Here is a tiny trained network, its code and every weight. The questions are about switching its units off for an input and a class, where a switched-off unit gives its printed mean instead of its output.

import numpy as np


def w(rows, s, z=0):
    codes = np.array(rows[::2]) - 128.0
    scale = np.full(codes.shape[1], s)
    scale[-1] = z or s
    return codes * scale


def f(y):
    return np.maximum(y, 0)


def log_softmax(a):
    a = a - a.max(-1, keepdims=True)
    return a - np.log(np.exp(a).sum(-1, keepdims=True))


def net(x, mask):
    res = np.array(x, float).reshape(1, 4) / 4 @ E
    y = f(res @ A[0][:, :-1].T + A[0][:, -1])
    res = res + np.where(mask, y, B[0][:, -1]) @ B[0][:, :-1]
    return log_softmax(res[-1] @ U[:, :-1].T + U[:, -1])


A, B = {}, {}
E = w([
[97,51,106,98,120,163,199,154,147,3],'x0',
[68,221,139,81,200,161,173,133,72,129],'x1',
[93,62,173,165,82,160,208,96,70,222],'x2',
[184,98,167,103,138,140,103,241,71,133],'x3',
],0.012)
A[0] = w([
[116,145,91,103,140,86,115,66,168,104,143],'N1',
[139,165,150,163,138,106,76,97,159,188,23],'N2',
[86,214,129,87,162,164,164,108,93,117,131],'N3',
[194,170,85,95,181,116,75,142,180,82,60],'N4',
[172,98,118,153,80,125,109,134,168,127,61],'N5',
[119,100,101,102,114,171,164,119,179,73,40],'N6',
[109,90,101,96,122,147,162,132,143,89,8],'N7',
[74,153,94,141,128,109,142,44,202,139,73],'N8',
[185,61,115,175,123,117,104,133,170,145,48],'N9',
[176,117,103,166,109,137,125,63,153,113,165],'N10',
[64,88,204,123,121,146,124,141,103,170,113],'N11',
[97,171,88,109,151,87,67,117,190,90,132],'N12',
[207,107,181,72,143,96,99,247,93,133,41],'N13',
[172,91,122,163,77,107,102,92,186,120,91],'N14',
[206,218,162,129,116,57,101,87,96,194,16],'N15',
[106,83,133,155,101,133,172,45,82,170,180],'N16',
],0.013,0.0012)
B[0] = w([
[138,80,196,181,127,84,130,111,177,144,197],'N1',
[187,87,98,129,65,165,212,206,64,50,216],'N2',
[89,206,57,135,220,95,39,172,58,82,227],'N3',
[82,99,212,36,85,118,159,131,123,164,245],'N4',
[94,166,85,111,166,133,73,133,74,103,192],'N5',
[169,94,89,126,93,196,186,146,97,33,201],'N6',
[176,157,155,124,80,165,154,146,107,61,185],'N7',
[134,94,89,254,183,143,158,104,211,138,223],'N8',
[75,181,132,96,168,158,63,153,63,119,204],'N9',
[111,96,101,143,186,136,101,126,87,167,184],'N10',
[81,96,147,95,126,110,116,133,148,149,184],'N11',
[78,82,167,67,98,97,115,86,170,180,227],'N12',
[183,40,152,226,182,120,109,74,223,163,253],'N13',
[101,189,85,122,168,154,56,143,97,132,212],'N14',
[168,116,104,118,92,151,181,113,81,76,254],'N15',
[21,127,208,79,62,78,123,57,187,167,212],'N16',
],0.0093,0.017)
U = w([
[81,116,214,56,99,83,117,115,164,163,105],'0',
[153,101,134,255,191,111,119,114,201,143,254],'1',
[102,189,83,108,214,118,44,151,76,118,81],'2',
[182,116,99,127,53,166,193,150,83,70,48],'3',
],0.012,0.0035)

Each question gives the input, the list of numbers given to net, and the class t.
The units are the neurons (one row each of A and B). Each row of codes is followed by its name. A weight is (code - 128) times the scale printed after its matrix; where a second scale follows, it is the last column's (A, B and U).
mask holds one flag per neuron, in row order. A switched-off neuron (its flag False) gives its mean, the last column of its row in B, instead of its output. The means were averaged over made-up inputs and are rounded, as every weight is.
A unit's drop is (log p(t) with every unit on - log p(t) with that unit switched off) / (log p(t) with every unit on - log p(t) with every unit switched off).
unit that matters most: the unit with the biggest drop
k most important neurons: the k neurons with the biggest drops, biggest first
drop of u: that unit's drop, to one decimal
input [-8,6,7,-5], class 3: unit that matters most -> N2
input [6,2,7,4], class 0: 2 most important neurons -> [N16; N2]
input [-6,-7,0,-6], class 2: 2 most important neurons -> [N14; N13]
input [3,5,-5,-6], class 1: 4 most important neurons -> [N8; N1; N16; N3]
input [-5,-7,7,1], class 0: 3 most important neurons -> [N16; N3; N11]
input [-6,-1,-5,4], class 3: 3 most important neurons -> [N15; N2; N16]
input [-8,4,-3,7], class 3: 2 most important neurons -> [N15; N2]
input [-7,6,5,-6], class 3: 3 most important neurons -> [N2; N15; N13]
input [-7,5,-4,-7], class 1: 3 most important neurons -> [N8; N1; N6]
input [7,6,-2,-7], class 1: 3 most important neurons -> [N8; N1; N2]
input [-2,7,5,3], class 2: 3 most important neurons -> [N3; N4; N12]
input [0,-7,2,5], class 2: 3 most important neurons -> [N9; N5; N8]
input [3,2,6,5], class 0: drop of N8 -> 0.6
input [6,-4,-6,1], class 0: drop of N12 -> 1.0
input [-6,1,-3,7], class 1: unit that matters most -> N13
input [2,0,5,8], class 1: drop of N13 -> 1.1
